Below are the code and all the weights of a small trained network. Each question names an input and a target symbol and asks about switching units off, where a switched-off unit gives its printed mean instead of its output.

import numpy as np


def w(rows, s, z=0):
    codes = np.array(rows[::2]) - 128.0
    scale = np.full(codes.shape[1], s)
    scale[-1] = z or s
    return codes * scale


def f(y):
    return y / 2 * (1 + np.tanh(0.7978845608 * (y + 0.044715 * y**3)))


def softmax(a):
    e = np.exp(a - a.max(-1, keepdims=True))
    return e / e.sum(-1, keepdims=True)


def log_softmax(a):
    a = a - a.max(-1, keepdims=True)
    return a - np.log(np.exp(a).sum(-1, keepdims=True))


def net(x, mask):
    ids = ['ΛΞΦαβεζηθμπσψω'.index(c) for c in x.split()]
    T = len(ids)
    res = E[ids] + P[:T]
    r = res
    for j in range(2):
        rows = slice(2 * j, 2 * j + 2)
        q, k, v = (r @ M[0][rows].T for M in (Q, K, V))
        z = softmax(np.where(np.tri(T) > 0, q @ k.T / 2**0.5, -1e9)) @ v
        o = O[0][rows]
        res = res + np.where(mask[j], z, o[:, -1]) @ o[:, :-1]
    y = f(res @ A[0][:, :-1].T + A[0][:, -1])
    res = res + np.where(mask[2:6], y, B[0][:, -1]) @ B[0][:, :-1]
    return log_softmax(res[-1] @ U[:, :-1].T + U[:, -1])


Q, K, V, O, A, B = {}, {}, {}, {}, {}, {}
E = w([
[73,73,71,23],'Λ',
[87,89,207,160],'Ξ',
[143,138,183,98],'Φ',
[205,179,172,102],'α',
[156,166,121,13],'β',
[98,135,183,51],'ε',
[151,105,165,170],'ζ',
[138,105,128,109],'η',
[49,41,145,121],'θ',
[9,15,102,94],'μ',
[94,65,96,102],'π',
[43,33,157,164],'σ',
[149,137,224,161],'ψ',
[50,69,141,55],'ω',
],0.012)
P = w([
[123,149,169,86],'0',
[215,46,174,47],'1',
[129,181,146,107],'2',
[136,6,76,64],'3',
[83,180,112,118],'4',
[138,49,172,64],'5',
[72,202,79,127],'6',
[68,25,168,92],'7',
[111,155,115,156],'8',
],0.018)
Q[0] = w([
[116,157,130,109],'H1',
[128,251,72,254],'H1',
[133,204,101,191],'H2',
[95,135,125,122],'H2',
],0.011)
K[0] = w([
[102,86,193,252],'H1',
[175,46,199,61],'H1',
[192,28,205,68],'H2',
[137,75,44,122],'H2',
],0.011)
V[0] = w([
[98,112,42,6],'H1',
[212,213,116,82],'H1',
[169,127,63,161],'H2',
[169,107,68,134],'H2',
],0.016)
O[0] = w([
[143,175,3,48,248],'H1',
[192,236,194,63,116],'H1',
[196,99,205,43,39],'H2',
[220,111,103,172,83],'H2',
],0.012,0.013)
A[0] = w([
[180,55,247,89,3],'N1',
[132,38,127,44,95],'N2',
[67,103,197,57,118],'N3',
[139,101,156,75,110],'N4',
],0.011,0.0038)
B[0] = w([
[247,204,122,235,158],'N1',
[165,111,109,200,254],'N2',
[111,166,221,107,219],'N3',
[170,129,135,70,153],'N4',
],0.011,0.0093)
U = w([
[20,254,127,148,152],'Λ',
[77,214,109,165,144],'Ξ',
[124,117,136,161,118],'Φ',
[111,161,179,160,130],'α',
[166,173,152,121,95],'β',
[155,151,139,56,48],'ε',
[118,83,158,176,102],'ζ',
[154,56,178,41,180],'η',
[75,134,183,59,132],'θ',
[212,138,85,123,11],'μ',
[70,115,188,109,120],'π',
[167,121,101,190,53],'σ',
[174,133,150,179,160],'ψ',
[201,82,129,119,152],'ω',
],0.0097,0.012)

Each question gives the input, a string of symbols that net reads in full, and the target symbol t.
The units are the heads (2 rows each of Q, K, V and O) and the neurons (one row each of A and B). Each row of codes is followed by its name. A weight is (code - 128) times the scale printed after its matrix; where a second scale follows, it is the last column's (O, A, B and U).
mask holds one flag per unit, heads first, then neurons. A switched-off unit (its flag False) gives its mean, the last column of its rows in O or B, instead of its output. The means were averaged over made-up inputs and are rounded, as every weight is.
A unit's drop is (log p(t) with every unit on - log p(t) with that unit switched off) / (log p(t) with every unit on - log p(t) with every unit switched off).
The circuit of an input: a set's keep is (log p(t) with only the set's units on - log p(t) with every unit switched off) / (log p(t) with every unit on - log p(t) with every unit switched off). Starting from all 6 units, units are removed one at a time, each time the one whose removal leaves the highest keep (on an exact tie, the one counted first), for as long as the keep stays at least 0.8.
circuit, biggest first: the units of the circuit, biggest drop first
top k neurons: the k neurons with the biggest drops, biggest first
drop of u: that unit's drop, to one decimal
input α ζ σ π, target ζ: circuit, biggest first : [H1]
input ε σ α ζ Λ σ, target μ: top 2 neurons : [N2; N3]
input Ξ Λ Φ Λ, target θ: circuit, biggest first : [H1; H2; N3]
input Λ β π ω, target ω: circuit, biggest first : [N2; H2]
input η Φ α ζ Λ ε, target μ: circuit, biggest first : [H1; N2]
input α π α ε μ ω μ β, target σ: circuit, biggest first : [H1; N2]
input ζ Φ σ Λ η ψ, target η: circuit, biggest first : [H2; N1]
input ε α π μ μ π, target σ: circuit, biggest first : [H1; N2]
input η Ξ ψ η Φ μ, target θ: circuit, biggest first : [H1; N3; H2]
input Λ Φ α π Φ ω, target θ: top 3 neurons : [N3; N1; N4]
input μ Λ π ε η α, target η: top 2 neurons : [N1; N4]
input σ θ Ξ β, target π: top 2 neurons : [N3; N1]
input μ θ ζ Ξ ψ Λ, target α: circuit, biggest first : [H1; N1; N3]
input θ π σ η ζ η, target ψ: circuit, biggest first : [H1; N1; H2]
input π Ξ Λ η β ζ, target ε: circuit, biggest first : [H1]
input σ η Φ θ, target θ: top 2 neurons : [N3; N1]
input Ξ ε Λ Φ Λ α ψ Λ, target α: top 3 neurons : [N1; N3; N2]
input σ σ μ ε, target σ: top 2 neurons : [N2; N3]
input Ξ ζ π ε η σ, target η: top 3 neurons : [N1; N4; N3]
input Λ Φ Ξ Φ, target π: top 2 neurons : [N3; N1]
input ψ π ζ ε, target ψ: top 2 neurons : [N1; N2]
input β ζ θ Ξ Φ μ, target θ: drop of N4 : 0.1
